Below is a small trained network, with its code and all its weights. Each question gives an input and a class and asks what happens when units are switched off, that is, made to give their printed mean instead of their output.

import numpy as np


def w(rows, s, z=0):
    codes = np.array(rows[::2]) - 128.0
    scale = np.full(codes.shape[1], s)
    scale[-1] = z or s
    return codes * scale


def norm(h):
    return h / np.sqrt((h * h).mean(-1, keepdims=True) + 1e-5)


def f(y):
    return y / 2 * (1 + np.tanh(0.7978845608 * (y + 0.044715 * y**3)))


def log_softmax(a):
    a = a - a.max(-1, keepdims=True)
    return a - np.log(np.exp(a).sum(-1, keepdims=True))


def net(x, mask):
    res = np.array(x, float).reshape(1, 2) / 4 @ E
    u = 0
    for l in range(2):
        y = f(norm(res) @ A[l][:, :-1].T + A[l][:, -1])
        res = res + np.where(mask[u : u + 10], y, B[l][:, -1]) @ B[l][:, :-1]
        u += 10
    return log_softmax(norm(res)[-1] @ U[:, :-1].T + U[:, -1])


A, B = {}, {}
E = w([
[91,121,142,162,254,108,178,205,160,107],'x0',
[225,114,137,56,130,194,189,144,156,195],'x1',
],0.009)
A[0] = w([
[126,144,124,126,47,164,142,109,100,149,219],'0.n1',
[116,224,97,195,153,168,151,173,162,141,95],'0.n2',
[102,69,173,121,150,126,141,177,107,113,100],'0.n3',
[99,146,68,195,133,96,118,166,105,66,112],'0.n4',
[81,87,179,87,227,125,96,165,83,167,3],'0.n5',
[135,142,159,101,120,114,63,50,126,106,92],'0.n6',
[175,168,71,161,123,182,222,168,127,133,149],'0.n7',
[118,44,180,65,52,46,67,144,185,167,63],'0.n8',
[35,55,254,33,141,68,125,163,154,181,163],'0.n9',
[120,68,188,59,157,141,60,81,176,173,163],'0.n10',
],0.0067,0.0012)
B[0] = w([
[122,181,36,176,203,96,178,164,172,44,238],'0.n1',
[126,179,7,136,34,116,203,82,164,99,185],'0.n2',
[122,187,1,133,34,111,207,84,170,101,177],'0.n3',
[159,76,222,104,189,143,139,88,116,203,252],'0.n4',
[141,203,117,116,128,117,142,98,250,61,212],'0.n5',
[155,123,86,131,179,124,203,114,85,138,206],'0.n6',
[98,52,177,164,169,86,27,127,133,117,248],'0.n7',
[139,126,117,226,132,179,155,164,111,130,171],'0.n8',
[167,163,90,85,179,94,116,71,124,76,180],'0.n9',
[80,48,93,123,150,67,91,146,8,127,169],'0.n10',
],0.0063,0.0039)
A[1] = w([
[127,149,117,151,136,145,162,155,85,138,33],'1.n1',
[154,143,148,90,101,136,142,83,142,158,185],'1.n2',
[104,133,132,122,86,94,79,77,163,99,128],'1.n3',
[114,145,178,129,139,139,167,99,131,155,36],'1.n4',
[90,140,143,138,174,133,161,197,107,135,66],'1.n5',
[146,165,92,116,4,156,112,102,89,127,111],'1.n6',
[149,124,150,77,107,159,132,174,150,159,189],'1.n7',
[164,120,143,94,108,140,128,93,159,138,211],'1.n8',
[98,109,104,116,100,81,44,147,142,88,6],'1.n9',
[46,153,177,137,102,111,96,148,116,124,121],'1.n10',
],0.017,0.0018)
B[1] = w([
[143,98,167,112,91,145,73,123,151,142,158],'1.n1',
[193,48,133,145,125,148,44,126,141,125,154],'1.n2',
[128,89,165,121,111,149,91,154,62,168,196],'1.n3',
[151,138,89,144,86,146,104,140,153,101,153],'1.n4',
[185,145,119,148,47,190,74,124,174,127,182],'1.n5',
[107,187,117,124,187,112,188,156,239,91,254],'1.n6',
[18,128,145,114,137,40,143,82,3,129,203],'1.n7',
[128,140,148,156,64,178,103,143,79,156,185],'1.n8',
[196,101,116,169,66,176,60,98,162,115,162],'1.n9',
[121,103,129,32,151,104,202,139,37,186,192],'1.n10',
],0.011,0.0078)
U = w([
[94,196,103,152,187,108,165,148,195,94,131],'0',
[76,96,148,115,155,88,111,122,6,168,247],'1',
[166,94,123,183,101,161,31,124,123,127,5],'2',
],0.014,0.0013)

Each question gives the input, the list of numbers given to net, and the class t.
The units are the neurons (one row each of A and B). Each row of codes is followed by its name. A weight is (code - 128) times the scale printed after its matrix; where a second scale follows, it is the last column's (A, B and U).
mask holds one flag per neuron, layer by layer. A switched-off neuron (its flag False) gives its mean, the last column of its row in B, instead of its output. The means were averaged over made-up inputs and are rounded, as every weight is.
A unit's drop is (log p(t) with every unit on - log p(t) with that unit switched off) / (log p(t) with every unit on - log p(t) with every unit switched off).
The circuit of an input: a set's keep is (log p(t) with only the set's units on - log p(t) with every unit switched off) / (log p(t) with every unit on - log p(t) with every unit switched off). Starting from the 12 units with the biggest drops (on a tie, the unit counted first), units are removed one at a time, each time the one whose removal leaves the highest keep (on an exact tie, the one counted first), for as long as the keep stays at least 0.8.
units of the circuit, in order: the units of the circuit, biggest drop first
unit that matters most: the unit with the biggest drop
k most important neurons: the k neurons with the biggest drops, biggest first
top k neurons in layer l: the k neurons of layer l with the biggest drops, biggest first
drop when u is switched off: that unit's drop, to one decimal
input [-3,-1], class 2: top 3 neurons in layer 0 : 0.n1, 0.n2, 0.n3
input [-4,0], class 0: 2 most important neurons : 0.n4, 0.n7
input [3,-4], class 1: 3 most important neurons : 0.n1, 0.n6, 1.n6
input [-3,-3], class 2: units of the circuit, in order : 1.n7
input [3,1], class 2: top 3 neurons in layer 0 : 0.n1, 0.n6, 0.n5
input [-4,5], class 1: 2 most important neurons : 0.n2, 0.n3
input [6,-8], class 1: 4 most important neurons : 1.n10, 1.n6, 0.n1, 0.n4
input [-4,-4], class 0: 2 most important neurons : 0.n7, 0.n6
input [-7,-6], class 0: 2 most important neurons : 1.n6, 0.n7
input [-3,0], class 2: top 2 neurons in layer 0 : 0.n1, 0.n2
input [3,3], class 2: top 2 neurons in layer 0 : 0.n6, 0.n1
input [0,-3], class 2: top 2 neurons in layer 0 : 0.n4, 0.n7
input [3,2], class 2: 4 most important neurons : 0.n1, 1.n6, 1.n7, 0.n6
input [-4,3], class 0: unit that matters most : 0.n4
input [-7,-7], class 0: top 2 neurons in layer 0 : 0.n7, 0.n6
input [2,0], class 2: 2 most important neurons : 0.n1, 1.n7
input [-6,-4], class 0: drop when 1.n6 is switched off : 1.2
input [-1,8], class 1: drop when 1.n7 is switched off : 0.8
input [-8,5], class 0: drop when 1.n6 is switched off : 2.0
input [2,5], class 1: drop when 0.n9 is switched off : 0.0
input [1,-2], class 2: top neuron in layer 0 : 0.n4
